Here is a tiny trained network, its code and every weight. The questions are about switching its units off for an input and a class, where a switched-off unit gives its printed mean instead of its output.

import numpy as np


def w(rows, s, z=0):
    codes = np.array(rows[::2]) - 128.0
    scale = np.full(codes.shape[1], s)
    scale[-1] = z or s
    return codes * scale


def norm(h):
    return h / np.sqrt((h * h).mean(-1, keepdims=True) + 1e-5)


def f(y):
    return y / 2 * (1 + np.tanh(0.7978845608 * (y + 0.044715 * y**3)))


def log_softmax(a):
    a = a - a.max(-1, keepdims=True)
    return a - np.log(np.exp(a).sum(-1, keepdims=True))


def net(x, mask):
    res = np.array(x, float).reshape(1, 7) / 4 @ E
    u = 0
    for l in range(2):
        y = f(norm(res) @ A[l][:, :-1].T + A[l][:, -1])
        res = res + np.where(mask[u : u + 8], y, B[l][:, -1]) @ B[l][:, :-1]
        u += 8
    return log_softmax(norm(res)[-1] @ U[:, :-1].T + U[:, -1])


A, B = {}, {}
E = w([
[192,167,151,129,133,62,178,53],'x0',
[125,125,126,131,128,125,130,127],'x1',
[151,35,178,125,138,220,174,58],'x2',
[86,136,47,143,78,162,58,9],'x3',
[139,97,124,127,2,120,157,154],'x4',
[127,131,128,130,128,130,128,126],'x5',
[237,78,82,140,146,121,83,154],'x6',
],0.0042)
A[0] = w([
[78,109,135,95,119,202,62,198,43],'L0N1',
[184,160,167,85,116,61,136,58,78],'L0N2',
[179,176,174,80,108,70,148,58,2],'L0N3',
[119,147,129,182,219,134,120,107,13],'L0N4',
[128,104,140,192,32,108,156,149,5],'L0N5',
[145,117,174,159,167,166,216,186,102],'L0N6',
[127,76,149,148,1,91,140,148,94],'L0N7',
[16,152,154,57,112,111,203,105,94],'L0N8',
],0.0059,0.0031)
B[0] = w([
[99,70,39,242,196,105,254,150,196],'L0N1',
[58,69,56,178,147,174,175,180,205],'L0N2',
[80,83,71,196,169,125,175,152,166],'L0N3',
[121,162,105,51,135,159,150,140,128],'L0N4',
[167,202,94,53,184,179,178,162,129],'L0N5',
[84,104,127,93,87,87,82,84,245],'L0N6',
[126,196,51,33,156,200,174,124,220],'L0N7',
[190,177,181,239,103,212,80,170,251],'L0N8',
],0.0058,0.002)
A[1] = w([
[75,145,77,134,81,162,90,64,82],'L1N1',
[244,85,76,134,135,126,85,159,63],'L1N2',
[125,118,209,91,136,103,184,208,192],'L1N3',
[111,159,149,125,255,141,91,104,70],'L1N4',
[75,75,92,140,142,157,122,191,26],'L1N5',
[121,211,65,149,110,64,82,167,111],'L1N6',
[175,161,123,167,138,78,213,71,7],'L1N7',
[149,73,148,116,118,207,137,56,96],'L1N8',
],0.0075,0.0019)
B[1] = w([
[223,133,93,152,152,63,76,107,229],'L1N1',
[55,224,186,193,85,189,124,104,221],'L1N2',
[176,129,46,156,136,96,24,20,227],'L1N3',
[166,153,62,78,2,175,183,156,195],'L1N4',
[130,138,110,152,139,79,198,80,175],'L1N5',
[103,23,238,66,167,149,179,138,252],'L1N6',
[50,93,65,179,136,149,142,195,147],'L1N7',
[87,122,187,79,167,51,134,213,230],'L1N8',
],0.0075,0.0038)
U = w([
[202,117,89,133,136,50,26,64,252],'0',
[94,55,241,40,166,91,157,170,129],'1',
[77,83,28,238,159,130,225,151,81],'2',
[178,195,59,4,69,207,181,143,93],'3',
[112,219,227,236,89,214,91,126,47],'4',
],0.011,0.0024)

Each question gives the input, the list of numbers given to net, and the class t.
The units are the neurons (one row each of A and B). Each row of codes is followed by its name. A weight is (code - 128) times the scale printed after its matrix; where a second scale follows, it is the last column's (A, B and U).
mask holds one flag per neuron, layer by layer. A switched-off neuron (its flag False) gives its mean, the last column of its row in B, instead of its output. The means were averaged over made-up inputs and are rounded, as every weight is.
A unit's drop is (log p(t) with every unit on - log p(t) with that unit switched off) / (log p(t) with every unit on - log p(t) with every unit switched off).
The circuit of an input: a set's keep is (log p(t) with only the set's units on - log p(t) with every unit switched off) / (log p(t) with every unit on - log p(t) with every unit switched off). Starting from the 12 units with the biggest drops (on a tie, the unit counted first), units are removed one at a time, each time the one whose removal leaves the highest keep (on an exact tie, the one counted first), for as long as the keep stays at least 0.8.
units of the circuit, in order: the units of the circuit, biggest drop first
unit that matters most: the unit with the biggest drop
top k neurons: the k neurons with the biggest drops, biggest first
k most important neurons of layer l: the k neurons of layer l with the biggest drops, biggest first
input [5,3,6,-3,-7,-8,-1], class 3: unit that matters most -> L1N4
input [-7,-3,4,6,6,0,-5], class 2: 2 most important neurons of layer 0 -> [L0N1; L0N6]
input [1,-5,-7,0,1,-4,7], class 1: top 2 neurons -> [L1N6; L0N8]
input [2,7,4,-3,1,3,5], class 4: top 2 neurons -> [L1N2; L1N6]
input [8,0,-2,6,5,7,1], class 2: 2 most important neurons of layer 1 -> [L1N7; L1N3]
input [1,1,-4,-2,7,6,7], class 3: top 2 neurons -> [L0N7; L0N5]
input [6,-4,-4,4,-7,-6,5], class 3: top 2 neurons -> [L1N4; L0N1]
input [8,-7,7,7,3,-4,2], class 2: top 3 neurons -> [L1N7; L1N6; L0N3]
input [3,0,5,4,7,4,6], class 3: top 2 neurons -> [L0N7; L1N6]
input [-7,-2,-6,5,5,-7,8], class 4: top 2 neurons -> [L1N2; L0N2]
input [-7,6,-7,7,-2,-7,-6], class 0: top 4 neurons -> [L1N1; L1N8; L1N2; L0N2]
input [-8,-7,-3,6,4,-8,-6], class 2: top 2 neurons -> [L0N1; L1N3]
input [-1,-2,-1,5,0,-3,6], class 4: top 3 neurons -> [L1N2; L0N6; L1N3]
input [3,-6,-4,-3,-6,4,3], class 3: units of the circuit, in order -> [L1N4]
input [4,6,-7,-5,6,-5,6], class 1: top 4 neurons -> [L1N6; L0N8; L1N4; L1N1]
input [0,7,-2,-5,6,-3,4], class 3: top 2 neurons -> [L0N7; L1N1]
input [1,-7,-7,-8,-5,-4,2], class 0: top 2 neurons -> [L1N3; L1N8]
input [-2,1,-5,4,6,1,3], class 3: top 3 neurons -> [L0N7; L1N8; L0N5]
input [-7,1,-7,5,-4,3,-4], class 1: 2 most important neurons of layer 0 -> [L0N2; L0N3]
input [-5,-8,4,-4,-2,2,-8], class 4: unit that matters most -> L0N8
input [2,6,-6,-7,-1,1,-6], class 0: 3 most important neurons of layer 1 -> [L1N3; L1N2; L1N8]
input [-5,-7,-5,-5,7,3,5], class 3: 3 most important neurons of layer 1 -> [L1N8; L1N1; L1N3]
input [-5,-1,3,6,8,-7,-7], class 3: 3 most important neurons of layer 0 -> [L0N7; L0N5; L0N6]
input [8,4,-1,-7,-4,1,-7], class 2: 2 most important neurons of layer 0 -> [L0N3; L0N2]
input [7,-7,4,-5,7,7,-7], class 2: 4 most important neurons of layer 1 -> [L1N7; L1N2; L1N4; L1N3]
input [-5,-1,4,-8,-1,1,-7], class 0: 2 most important neurons of layer 1 -> [L1N3; L1N2]
input [-1,-7,5,-1,-6,3,0], class 3: 2 most important neurons of layer 1 -> [L1N4; L1N6]
input [-7,7,0,-4,1,-2,-5], class 2: units of the circuit, in order -> [L0N1]
